Below are the code and all the weights of a small trained network. Each question names an input and a class and asks about switching units off, where a switched-off unit gives its printed mean instead of its output.

import numpy as np


def w(rows, s, z=0):
    codes = np.array(rows[::2]) - 128.0
    scale = np.full(codes.shape[1], s)
    scale[-1] = z or s
    return codes * scale


def f(y):
    return np.maximum(y, 0)


def log_softmax(a):
    a = a - a.max(-1, keepdims=True)
    return a - np.log(np.exp(a).sum(-1, keepdims=True))


def net(x, mask):
    res = np.array(x, float).reshape(1, 5) / 4 @ E
    y = f(res @ A[0][:, :-1].T + A[0][:, -1])
    res = res + np.where(mask, y, B[0][:, -1]) @ B[0][:, :-1]
    return log_softmax(res[-1] @ U[:, :-1].T + U[:, -1])


A, B = {}, {}
E = w([
[87,199,218,94,209,20],'x0',
[5,125,61,47,80,105],'x1',
[126,199,146,188,41,146],'x2',
[120,1,206,77,71,128],'x3',
[158,186,220,35,51,189],'x4',
],0.0085)
A[0] = w([
[124,125,203,87,93,79,171],'N0',
[145,200,166,78,60,117,187],'N1',
[127,95,103,138,170,108,64],'N2',
[125,130,185,121,142,136,30],'N3',
[105,19,109,110,102,141,184],'N4',
[136,142,199,119,91,157,245],'N5',
[130,124,65,130,156,181,199],'N6',
[203,148,121,152,32,148,21],'N7',
[115,191,140,64,82,153,197],'N8',
[155,152,73,95,120,246,104],'N9',
[114,60,105,97,103,162,143],'N10',
[126,71,194,30,84,53,192],'N11',
[98,116,128,117,97,161,5],'N12',
[20,175,76,59,130,59,172],'N13',
[189,119,28,158,166,152,2],'N14',
[207,126,100,136,112,74,168],'N15',
[151,91,174,143,158,55,119],'N16',
[168,121,138,159,154,81,183],'N17',
[125,209,174,103,163,107,164],'N18',
[205,103,185,134,135,125,222],'N19',
[165,118,134,82,180,149,185],'N20',
[97,82,170,146,160,32,209],'N21',
[148,136,95,137,100,212,122],'N22',
[100,62,80,71,108,155,145],'N23',
],0.011,0.0047)
B[0] = w([
[161,129,221,44,84,163,205],'N0',
[96,187,161,117,100,48,216],'N1',
[135,139,96,149,174,57,158],'N2',
[197,82,208,102,14,166,146],'N3',
[126,56,74,181,87,114,221],'N4',
[100,89,128,49,131,64,208],'N5',
[147,77,144,119,82,109,192],'N6',
[89,125,126,133,185,39,181],'N7',
[91,130,192,138,140,37,213],'N8',
[114,72,137,129,163,51,196],'N9',
[92,61,101,151,37,222,194],'N10',
[190,66,150,90,133,138,246],'N11',
[136,123,161,26,95,178,144],'N12',
[79,94,3,231,161,27,246],'N13',
[159,128,207,85,75,137,190],'N14',
[85,161,157,112,117,105,162],'N15',
[212,143,157,146,171,122,176],'N16',
[88,198,192,78,79,96,173],'N17',
[101,128,167,146,73,141,201],'N18',
[146,30,112,69,122,104,202],'N19',
[145,68,154,75,81,126,171],'N20',
[245,163,113,168,199,57,209],'N21',
[111,147,159,166,119,32,189],'N22',
[250,40,54,146,105,168,204],'N23',
],0.0076,0.013)
U = w([
[70,114,166,131,79,88,134],'0',
[80,204,155,184,149,147,72],'1',
[177,83,200,19,85,187,147],'2',
[127,111,102,141,227,33,153],'3',
[105,47,18,192,86,147,179],'4',
[77,130,64,92,237,245,2],'5',
],0.011,0.0064)

Each question gives the input, the list of numbers given to net, and the class t.
The units are the neurons (one row each of A and B). Each row of codes is followed by its name. A weight is (code - 128) times the scale printed after its matrix; where a second scale follows, it is the last column's (A, B and U).
mask holds one flag per neuron, in row order. A switched-off neuron (its flag False) gives its mean, the last column of its row in B, instead of its output. The means were averaged over made-up inputs and are rounded, as every weight is.
A unit's drop is (log p(t) with every unit on - log p(t) with that unit switched off) / (log p(t) with every unit on - log p(t) with every unit switched off).
The circuit of an input: a set's keep is (log p(t) with only the set's units on - log p(t) with every unit switched off) / (log p(t) with every unit on - log p(t) with every unit switched off). Starting from the 12 units with the biggest drops (on a tie, the unit counted first), units are removed one at a time, each time the one whose removal leaves the highest keep (on an exact tie, the one counted first), for as long as the keep stays at least 0.8.
units of the circuit, in order: the units of the circuit, biggest drop first
top k neurons: the k neurons with the biggest drops, biggest first
drop of u: that unit's drop, to one decimal
input [-7,-5,-3,2,4], class 4: units of the circuit, in order => [N0]
input [-2,6,0,-4,4], class 3: units of the circuit, in order => [N8; N13]
input [-6,0,3,-4,3], class 3: top 2 neurons => [N7; N9]
input [-6,-5,0,-6,1], class 0: units of the circuit, in order => [N14; N22]
input [4,-2,-8,-8,6], class 0: units of the circuit, in order => [N18; N21]
input [-6,-6,2,-1,0], class 0: top 3 neurons => [N13; N21; N14]
input [0,6,3,-4,1], class 3: top 4 neurons => [N10; N13; N4; N8]
input [-7,-8,-7,-8,-4], class 2: top 2 neurons => [N14; N13]
input [3,3,2,6,-4], class 4: top 4 neurons => [N8; N4; N1; N7]
input [-3,-4,2,-1,8], class 0: top 2 neurons => [N13; N21]
input [-1,-3,-1,6,-7], class 4: top 2 neurons => [N4; N8]
input [-6,-8,-5,1,-7], class 2: top 3 neurons => [N14; N13; N17]
input [-1,-2,4,4,-1], class 2: top 2 neurons => [N13; N8]
input [-8,-4,6,-8,0], class 3: units of the circuit, in order => [N7]
input [-7,-8,-2,1,-2], class 2: top 3 neurons => [N13; N14; N19]
input [0,-1,3,7,-1], class 2: drop of N13 => 0.6
input [1,8,-8,1,-1], class 4: drop of N19 => 0.0
input [-3,-6,-3,-8,-5], class 2: drop of N14 => 0.6
